Below is a small trained network, with its code and all its weights. Each question gives an input and a target symbol and asks what happens when units are switched off, that is, made to give their printed mean instead of their output.

import numpy as np


def w(rows, s, z=0):
    codes = np.array(rows[::2]) - 128.0
    scale = np.full(codes.shape[1], s)
    scale[-1] = z or s
    return codes * scale


def f(y):
    return np.maximum(y, 0)


def softmax(a):
    e = np.exp(a - a.max(-1, keepdims=True))
    return e / e.sum(-1, keepdims=True)


def log_softmax(a):
    a = a - a.max(-1, keepdims=True)
    return a - np.log(np.exp(a).sum(-1, keepdims=True))


def net(x, mask):
    ids = ['αβγδεζηθλμξστφψω'.index(c) for c in x.split()]
    T = len(ids)
    res = E[ids] + P[:T]
    u = 0
    for l in range(3):
        r = res
        for j in range(3):
            rows = slice(2 * j, 2 * j + 2)
            q, k, v = (r @ M[l][rows].T for M in (Q, K, V))
            z = softmax(np.where(np.tri(T) > 0, q @ k.T / 2**0.5, -1e9)) @ v
            o = O[l][rows]
            res = res + np.where(mask[u + j], z, o[:, -1]) @ o[:, :-1]
        u += 3
        y = f(res @ A[l][:, :-1].T + A[l][:, -1])
        res = res + np.where(mask[u : u + 4], y, B[l][:, -1]) @ B[l][:, :-1]
        u += 4
    return log_softmax(res[-1] @ U[:, :-1].T + U[:, -1])


Q, K, V, O, A, B = {}, {}, {}, {}, {}, {}
E = w([
[96,87,163,53],'α',
[161,97,60,113],'β',
[43,149,121,58],'γ',
[171,196,106,160],'δ',
[65,115,254,158],'ε',
[218,102,37,152],'ζ',
[42,236,161,164],'η',
[191,127,107,202],'θ',
[139,189,77,129],'λ',
[130,138,142,144],'μ',
[175,164,109,156],'ξ',
[147,103,202,203],'σ',
[125,45,168,155],'τ',
[172,195,57,121],'φ',
[176,150,136,185],'ψ',
[106,109,76,16],'ω',
],0.016)
P = w([
[220,23,152,49],'0',
[167,5,177,25],'1',
[187,15,144,15],'2',
[173,5,180,59],'3',
[194,32,143,73],'4',
[220,28,166,63],'5',
[200,33,161,58],'6',
[158,19,124,111],'7',
],0.0023)
Q[0] = w([
[119,166,64,138],'L0H1',
[114,79,95,165],'L0H1',
[72,113,154,86],'L0H2',
[147,155,104,157],'L0H2',
[115,65,188,102],'L0H3',
[113,116,140,249],'L0H3',
],0.011)
K[0] = w([
[100,214,78,145],'L0H1',
[159,50,60,186],'L0H1',
[93,255,194,166],'L0H2',
[159,129,244,145],'L0H2',
[115,34,176,89],'L0H3',
[121,143,133,223],'L0H3',
],0.0084)
V[0] = w([
[147,218,133,195],'L0H1',
[94,107,8,198],'L0H1',
[177,9,40,145],'L0H2',
[201,53,53,151],'L0H2',
[253,60,135,144],'L0H3',
[169,136,193,9],'L0H3',
],0.0045)
O[0] = w([
[111,102,110,66,122],'L0H1',
[116,41,254,111,79],'L0H1',
[59,61,129,250,5],'L0H2',
[57,187,140,169,20],'L0H2',
[22,132,190,118,35],'L0H3',
[98,132,5,70,203],'L0H3',
],0.0058,0.0021)
A[0] = w([
[113,98,19,133,110],'L0N1',
[80,116,204,101,99],'L0N2',
[255,107,139,202,110],'L0N3',
[131,115,180,72,1],'L0N4',
],0.0075,0.0073)
B[0] = w([
[120,99,168,251,239],'L0N1',
[95,113,3,45,163],'L0N2',
[152,230,243,142,252],'L0N3',
[136,44,143,68,129],'L0N4',
],0.0057,0.0024)
Q[1] = w([
[2,142,129,127],'L1H1',
[110,110,168,92],'L1H1',
[161,143,163,159],'L1H2',
[124,202,112,89],'L1H2',
[125,131,73,117],'L1H3',
[147,131,52,163],'L1H3',
],0.014)
K[1] = w([
[2,163,124,170],'L1H1',
[87,79,212,132],'L1H1',
[223,194,178,205],'L1H2',
[199,42,149,108],'L1H2',
[154,64,145,198],'L1H3',
[77,214,159,101],'L1H3',
],0.0094)
V[1] = w([
[76,184,106,152],'L1H1',
[254,92,125,175],'L1H1',
[58,133,111,108],'L1H2',
[85,92,113,20],'L1H2',
[46,44,54,50],'L1H3',
[182,83,117,136],'L1H3',
],0.0077)
O[1] = w([
[132,106,181,46,144],'L1H1',
[16,108,137,225,80],'L1H1',
[218,254,159,78,118],'L1H2',
[238,41,101,110,255],'L1H2',
[244,129,106,73,114],'L1H3',
[70,45,117,162,92],'L1H3',
],0.0062,0.0018)
A[1] = w([
[110,245,71,151,99],'L1N1',
[169,8,83,121,254],'L1N2',
[196,42,253,222,91],'L1N3',
[183,99,58,231,50],'L1N4',
],0.0061,0.0051)
B[1] = w([
[153,128,108,163,177],'L1N1',
[143,123,158,176,255],'L1N2',
[79,174,77,2,177],'L1N3',
[73,168,139,84,146],'L1N4',
],0.0097,0.0061)
Q[2] = w([
[76,147,144,66],'L2H1',
[98,133,221,147],'L2H1',
[144,159,167,123],'L2H2',
[137,169,76,94],'L2H2',
[108,174,221,237],'L2H3',
[85,68,3,111],'L2H3',
],0.011)
K[2] = w([
[122,86,166,97],'L2H1',
[116,114,93,125],'L2H1',
[127,81,192,91],'L2H2',
[165,134,156,242],'L2H2',
[136,172,132,214],'L2H3',
[71,6,116,87],'L2H3',
],0.011)
V[2] = w([
[83,143,3,82],'L2H1',
[165,205,160,222],'L2H1',
[151,58,211,163],'L2H2',
[140,124,32,204],'L2H2',
[120,137,175,53],'L2H3',
[93,88,45,80],'L2H3',
],0.014)
O[2] = w([
[152,214,138,218,160],'L2H1',
[108,98,226,35,169],'L2H1',
[93,46,112,121,2],'L2H2',
[187,101,250,178,62],'L2H2',
[101,135,99,132,244],'L2H3',
[127,194,121,189,79],'L2H3',
],0.015,0.0029)
A[2] = w([
[196,31,141,254,2],'L2N1',
[152,203,112,69,98],'L2N2',
[218,165,101,173,17],'L2N3',
[101,106,72,85,41],'L2N4',
],0.0066,0.0068)
B[2] = w([
[177,83,177,254,149],'L2N1',
[111,44,136,153,253],'L2N2',
[84,165,178,146,180],'L2N3',
[191,205,45,82,152],'L2N4',
],0.0073,0.0051)
U = w([
[188,30,71,118,225],'α',
[124,38,141,173,215],'β',
[190,202,74,122,111],'γ',
[167,86,182,67,60],'δ',
[104,63,59,63,44],'ε',
[45,146,149,199,169],'ζ',
[166,223,121,11,168],'η',
[22,101,139,136,83],'θ',
[177,159,167,120,83],'λ',
[108,35,119,110,157],'μ',
[132,62,163,100,103],'ξ',
[2,146,68,118,2],'σ',
[53,40,56,178,185],'τ',
[196,171,195,119,26],'φ',
[65,76,139,105,103],'ψ',
[236,95,114,150,155],'ω',
],0.0084,0.0064)

Each question gives the input, a string of symbols that net reads in full, and the target symbol t.
The units are the heads (2 rows each of Q, K, V and O) and the neurons (one row each of A and B). Each row of codes is followed by its name. A weight is (code - 128) times the scale printed after its matrix; where a second scale follows, it is the last column's (O, A, B and U).
mask holds one flag per unit, layer by layer, with each layer's heads first. A switched-off unit (its flag False) gives its mean, the last column of its rows in O or B, instead of its output. The means were averaged over made-up inputs and are rounded, as every weight is.
A unit's drop is (log p(t) with every unit on - log p(t) with that unit switched off) / (log p(t) with every unit on - log p(t) with every unit switched off).
The circuit of an input: a set's keep is (log p(t) with only the set's units on - log p(t) with every unit switched off) / (log p(t) with every unit on - log p(t) with every unit switched off). Starting from the 12 units with the biggest drops (on a tie, the unit counted first), units are removed one at a time, each time the one whose removal leaves the highest keep (on an exact tie, the one counted first), for as long as the keep stays at least 0.8.
units of the circuit, in order: the units of the circuit, biggest drop first
unit that matters most: the unit with the biggest drop
top k neurons: the k neurons with the biggest drops, biggest first
top k neurons in layer l: the k neurons of layer l with the biggest drops, biggest first
heads that matter: for each layer, one digit per head in row order, 1 if its drop is at least 0.15 and else 0, layers parted by /
drop of u: that unit's drop, to one decimal
input ξ ω λ β, target β: heads that matter	000 / 000 / 010
input σ η τ α, target α: heads that matter	011 / 010 / 000
input ω ζ β, target β: unit that matters most	L1N2
input γ τ ω γ γ ε α, target γ: heads that matter	000 / 000 / 101
input η η ζ ζ μ, target ζ: top 2 neurons	[L1N3, L1N2]
input ε ω τ ω α, target α: units of the circuit, in order	[L1H2, L2H1]
input ζ ζ ξ, target ζ: heads that matter	100 / 101 / 000
input ζ ζ γ, target ζ: units of the circuit, in order	[L2H1, L2H3]
input γ γ γ γ τ, target γ: heads that matter	000 / 000 / 100
input η γ γ ζ, target γ: top 2 neurons	[L1N3, L1N4]
input η α ε, target ε: units of the circuit, in order	[L2H2, L2H3]
input η η η ζ σ σ, target σ: top 3 neurons	[L1N3, L1N2, L0N3]
input γ ζ ζ ζ μ θ, target ζ: heads that matter	100 / 100 / 000
input τ σ μ τ τ, target τ: heads that matter	001 / 000 / 110
input γ γ ω γ ε η, target γ: heads that matter	000 / 000 / 100
input ω ζ η γ, target γ: heads that matter	000 / 000 / 101
input ζ η η λ η α ζ, target η: unit that matters most	L0H2
input ζ ζ τ, target ζ: top 2 neurons	[L1N3, L1N2]
input γ σ ζ, target ζ: top 2 neurons in layer 1	[L1N3, L1N4]
input ω γ φ, target φ: heads that matter	000 / 000 / 010
input σ θ θ, target θ: top 2 neurons	[L1N3, L0N3]
input η τ φ α γ ω, target ω: unit that matters most	L1H2
input γ γ σ α, target γ: top 2 neurons	[L1N3, L2N4]
input γ η η η σ, target σ: top 2 neurons	[L1N3, L0N3]
input η η η φ η η σ, target η: heads that matter	000 / 000 / 010
input λ ζ ζ γ, target ζ: top 2 neurons	[L2N3, L0N1]
input η ζ ζ, target ζ: top 3 neurons in layer 1	[L1N3, L1N2, L1N4]
input γ η β ω ω ω, target ω: top 2 neurons	[L1N2, L0N3]
input ω γ γ η η η, target η: top neuron in layer 1	[L1N3]
input ε η η φ σ, target η: drop of L2H2	0.2
